Below are the code and all the weights of a small trained network. Each question names an input and a target symbol and asks about switching units off, where a switched-off unit gives its printed mean instead of its output.

import numpy as np


def w(rows, s, z=0):
    codes = np.array(rows[::2]) - 128.0
    scale = np.full(codes.shape[1], s)
    scale[-1] = z or s
    return codes * scale


def norm(h):
    return h / np.sqrt((h * h).mean(-1, keepdims=True) + 1e-5)


def f(y):
    return y / 2 * (1 + np.tanh(0.7978845608 * (y + 0.044715 * y**3)))


def softmax(a):
    e = np.exp(a - a.max(-1, keepdims=True))
    return e / e.sum(-1, keepdims=True)


def log_softmax(a):
    a = a - a.max(-1, keepdims=True)
    return a - np.log(np.exp(a).sum(-1, keepdims=True))


def net(x, mask):
    ids = ['ΛΦβζηθσψ'.index(c) for c in x.split()]
    T = len(ids)
    res = E[ids] + P[:T]
    r = norm(res)
    for j in range(2):
        rows = slice(2 * j, 2 * j + 2)
        q, k, v = (r @ M[0][rows].T for M in (Q, K, V))
        z = softmax(np.where(np.tri(T) > 0, q @ k.T / 2**0.5, -1e9)) @ v
        o = O[0][rows]
        res = res + np.where(mask[j], z, o[:, -1]) @ o[:, :-1]
    y = f(norm(res) @ A[0][:, :-1].T + A[0][:, -1])
    res = res + np.where(mask[2:14], y, B[0][:, -1]) @ B[0][:, :-1]
    return log_softmax(norm(res)[-1] @ U[:, :-1].T + U[:, -1])


Q, K, V, O, A, B = {}, {}, {}, {}, {}, {}
E = w([
[82,147,91,21],'Λ',
[224,109,243,51],'Φ',
[140,42,43,64],'β',
[105,74,56,200],'ζ',
[215,185,79,206],'η',
[178,49,72,252],'θ',
[67,216,179,50],'σ',
[153,152,187,54],'ψ',
],0.019)
P = w([
[164,254,20,181],'0',
[154,208,39,161],'1',
[154,174,61,145],'2',
[145,148,79,134],'3',
[132,126,93,113],'4',
[101,93,131,61],'5',
[116,107,108,90],'6',
],0.008)
Q[0] = w([
[144,149,2,110],'H0',
[129,111,148,243],'H0',
[145,144,246,152],'H1',
[80,194,142,56],'H1',
],0.057)
K[0] = w([
[78,2,75,119],'H0',
[212,133,86,205],'H0',
[119,129,248,162],'H1',
[104,217,116,92],'H1',
],0.057)
V[0] = w([
[25,82,228,156],'H0',
[56,114,212,96],'H0',
[209,184,1,156],'H1',
[74,115,50,118],'H1',
],0.019)
O[0] = w([
[51,73,139,249,17],'H0',
[22,58,155,135,76],'H0',
[12,40,183,197,253],'H1',
[40,191,192,219,209],'H1',
],0.012,0.015)
A[0] = w([
[127,238,3,113,2],'N0',
[124,134,122,186,128],'N1',
[131,118,184,144,28],'N2',
[153,91,120,191,240],'N3',
[113,133,112,134,61],'N4',
[135,81,196,118,77],'N5',
[174,103,111,169,35],'N6',
[83,168,138,178,120],'N7',
[166,100,107,172,10],'N8',
[113,128,86,176,70],'N9',
[109,158,178,111,37],'N10',
[193,156,169,162,16],'N11',
],0.032,0.0042)
B[0] = w([
[2,125,113,165,194],'N0',
[74,86,161,144,170],'N1',
[115,148,147,98,146],'N2',
[110,126,34,202,171],'N3',
[152,122,123,132,129],'N4',
[95,98,174,67,148],'N5',
[172,150,72,84,144],'N6',
[208,83,175,101,251],'N7',
[151,147,46,111,143],'N8',
[87,106,124,161,150],'N9',
[86,151,80,124,213],'N10',
[227,156,179,95,157],'N11',
],0.05,0.016)
U = w([
[10,156,112,99,221],'Λ',
[144,91,146,7,252],'Φ',
[105,127,252,101,81],'β',
[111,24,172,170,57],'ζ',
[116,223,173,145,64],'η',
[160,104,57,133,209],'θ',
[132,161,174,127,10],'σ',
[142,162,181,136,111],'ψ',
],0.017,0.0019)

Each question gives the input, a string of symbols that net reads in full, and the target symbol t.
The units are the heads (2 rows each of Q, K, V and O) and the neurons (one row each of A and B). Each row of codes is followed by its name. A weight is (code - 128) times the scale printed after its matrix; where a second scale follows, it is the last column's (O, A, B and U).
mask holds one flag per unit, heads first, then neurons. A switched-off unit (its flag False) gives its mean, the last column of its rows in O or B, instead of its output. The means were averaged over made-up inputs and are rounded, as every weight is.
A unit's drop is (log p(t) with every unit on - log p(t) with that unit switched off) / (log p(t) with every unit on - log p(t) with every unit switched off).
The circuit of an input: a set's keep is (log p(t) with only the set's units on - log p(t) with every unit switched off) / (log p(t) with every unit on - log p(t) with every unit switched off). Starting from the 12 units with the biggest drops (on a tie, the unit counted first), units are removed one at a time, each time the one whose removal leaves the highest keep (on an exact tie, the one counted first), for as long as the keep stays at least 0.8.
units of the circuit, in order: the units of the circuit, biggest drop first
most important unit: the unit with the biggest drop
k most important neurons: the k neurons with the biggest drops, biggest first
which heads matter: for each layer, one digit per head in row order, 1 if its drop is at least 0.15 and else 0, layers parted by /
drop of u: that unit's drop, to one decimal
input σ Λ β Λ θ ψ Λ, target β: which heads matter	11
input ζ ψ Λ ψ, target Φ: most important unit	H0
input ψ Λ β β Φ Φ β, target β: which heads matter	01
input β η Λ Λ, target Φ: which heads matter	10
input β β Λ η, target β: units of the circuit, in order	H1, H0, N0, N11
input Λ β β ψ, target Λ: units of the circuit, in order	H1, N0
input Λ ζ β β, target Φ: 3 most important neurons	N0, N3, N10
input β Φ β ζ η Φ Φ, target Φ: 2 most important neurons	N3, N10
input Λ β θ, target θ: which heads matter	10
input σ Λ θ ψ β σ σ, target β: which heads matter	10
input η ψ θ η, target θ: which heads matter	11
input β σ Λ β, target Φ: 2 most important neurons	N0, N7
input ζ Λ Λ Φ Φ, target Φ: 2 most important neurons	N3, N7
input θ β σ β Λ η, target β: most important unit	H1
input ψ η ψ, target Φ: 2 most important neurons	N0, N1
input ψ β θ Λ ψ β θ, target θ: drop of H0	0.1
input Φ ζ Λ Λ β, target Λ: drop of H0	4.9
input σ Λ η ψ Λ Λ, target β: drop of H0	1.0
